Below is a small trained network, with its code and all its weights. Each question gives an input and a class and asks what happens when units are switched off, that is, made to give their printed mean instead of their output.

import numpy as np


def w(rows, s, z=0):
    codes = np.array(rows[::2]) - 128.0
    scale = np.full(codes.shape[1], s)
    scale[-1] = z or s
    return codes * scale


def f(y):
    return np.maximum(y, 0)


def log_softmax(a):
    a = a - a.max(-1, keepdims=True)
    return a - np.log(np.exp(a).sum(-1, keepdims=True))


def net(x, mask):
    res = np.array(x, float).reshape(1, 4) / 4 @ E
    y = f(res @ A[0][:, :-1].T + A[0][:, -1])
    res = res + np.where(mask, y, B[0][:, -1]) @ B[0][:, :-1]
    return log_softmax(res[-1] @ U[:, :-1].T + U[:, -1])


A, B = {}, {}
E = w([
[216,181,189,98,193,172,189,184,32,205,30,114],'x0',
[117,12,222,133,184,66,186,177,146,115,156,177],'x1',
[183,189,92,103,218,69,136,60,42,83,231,172],'x2',
[94,141,131,255,60,170,177,107,59,199,192,176],'x3',
],0.0076)
A[0] = w([
[164,122,145,131,156,144,133,145,85,177,95,110,252],'N1',
[94,62,171,138,29,217,112,233,207,172,14,44,68],'N2',
[94,136,159,227,69,159,183,110,74,203,163,197,84],'N3',
[159,28,220,96,193,85,216,185,138,115,157,209,84],'N4',
[127,183,59,113,78,173,57,91,145,103,132,78,145],'N5',
[144,117,138,87,121,105,80,134,159,107,84,99,122],'N6',
[161,228,66,96,113,171,73,74,99,126,119,105,78],'N7',
[174,139,119,57,159,124,97,127,175,82,45,50,114],'N8',
[113,136,136,231,75,190,179,117,73,197,165,171,67],'N9',
[32,67,47,128,61,52,51,72,246,33,216,156,70],'N10',
[183,115,145,31,196,73,93,141,173,58,107,92,151],'N11',
[75,2,214,138,150,81,166,173,155,119,161,176,105],'N12',
[137,205,51,128,87,211,89,101,108,152,91,55,118],'N13',
[134,183,87,122,69,179,101,107,137,141,85,56,79],'N14',
[225,192,197,77,190,146,186,189,60,207,33,88,46],'N15',
[163,117,132,40,173,98,111,146,142,93,55,84,59],'N16',
[209,193,89,89,239,63,129,49,33,66,204,206,69],'N17',
[144,105,106,73,163,116,80,141,186,64,99,73,65],'N18',
],0.0085,0.013)
B[0] = w([
[75,202,208,108,28,21,24,77,127,106,180,89,229],'N1',
[33,63,80,79,176,225,60,85,183,207,70,241,215],'N2',
[141,86,49,187,103,177,234,84,61,78,195,116,199],'N3',
[215,160,161,183,236,76,152,151,186,64,41,120,196],'N4',
[150,156,181,172,182,67,121,138,154,87,92,112,203],'N5',
[115,105,109,174,106,138,150,104,108,109,156,117,161],'N6',
[181,128,144,188,223,98,154,195,187,83,53,129,176],'N7',
[129,87,96,158,94,146,195,74,91,81,186,131,183],'N8',
[140,69,64,184,110,203,208,117,69,96,199,121,189],'N9',
[181,197,187,27,47,165,111,240,73,194,147,81,253],'N10',
[115,108,90,174,70,129,182,57,110,92,188,94,199],'N11',
[185,192,170,193,210,60,124,144,196,66,76,134,201],'N12',
[184,161,159,194,208,59,148,135,167,84,96,116,200],'N13',
[185,138,141,163,205,100,127,168,167,91,48,137,169],'N14',
[217,161,174,35,76,228,140,254,68,206,123,66,205],'N15',
[150,84,60,175,121,168,205,121,62,96,172,156,159],'N16',
[37,46,73,56,154,217,78,88,209,208,44,255,214],'N17',
[185,75,34,188,112,208,230,124,55,105,182,148,160],'N18',
],0.0092,0.016)
U = w([
[181,150,165,200,255,61,135,152,168,59,58,115,57],'0',
[123,76,50,193,93,151,194,54,57,83,218,116,94],'1',
[173,170,178,27,72,166,108,243,71,194,130,73,34],'2',
[21,59,74,83,179,180,64,71,185,196,52,219,88],'3',
[39,187,199,138,37,9,6,31,151,70,208,89,254],'4',
],0.015,0.016)

Each question gives the input, the list of numbers given to net, and the class t.
The units are the neurons (one row each of A and B). Each row of codes is followed by its name. A weight is (code - 128) times the scale printed after its matrix; where a second scale follows, it is the last column's (A, B and U).
mask holds one flag per neuron, in row order. A switched-off neuron (its flag False) gives its mean, the last column of its row in B, instead of its output. The means were averaged over made-up inputs and are rounded, as every weight is.
A unit's drop is (log p(t) with every unit on - log p(t) with that unit switched off) / (log p(t) with every unit on - log p(t) with every unit switched off).
The circuit of an input: a set's keep is (log p(t) with only the set's units on - log p(t) with every unit switched off) / (log p(t) with every unit on - log p(t) with every unit switched off). Starting from the 12 units with the biggest drops (on a tie, the unit counted first), units are removed one at a time, each time the one whose removal leaves the highest keep (on an exact tie, the one counted first), for as long as the keep stays at least 0.8.
units of the circuit, in order: the units of the circuit, biggest drop first
top k neurons: the k neurons with the biggest drops, biggest first
drop of u: that unit's drop, to one decimal
input [5,1,7,0], class 3: units of the circuit, in order -> N17
input [6,2,-3,6], class 1: top 2 neurons -> N10; N3
input [-7,3,5,-8], class 1: top 2 neurons -> N11; N18
input [-2,0,-4,-3], class 3: top 4 neurons -> N2; N3; N1; N9
input [1,-8,-7,2], class 0: top 2 neurons -> N13; N17
input [2,-6,-2,6], class 0: top 3 neurons -> N13; N14; N7
input [7,6,-5,-2], class 2: top 3 neurons -> N15; N13; N5
input [-4,7,7,4], class 0: top 2 neurons -> N4; N12
input [-7,-7,1,-8], class 1: top 2 neurons -> N18; N11
input [-2,2,-2,-1], class 4: top 2 neurons -> N15; N17
input [-7,1,7,-2], class 2: top 2 neurons -> N10; N2
input [-7,-8,4,0], class 0: top 2 neurons -> N5; N7
input [6,0,5,-2], class 2: top 2 neurons -> N15; N2
input [-6,3,-4,-7], class 1: units of the circuit, in order -> N18
input [6,6,2,-8], class 1: top 2 neurons -> N11; N16
input [-2,5,-8,-4], class 3: drop of N2 -> 3.9
input [-5,2,-1,-4], class 2: drop of N1 -> 0.3
input [-8,-8,3,5], class 0: drop of N5 -> 0.7
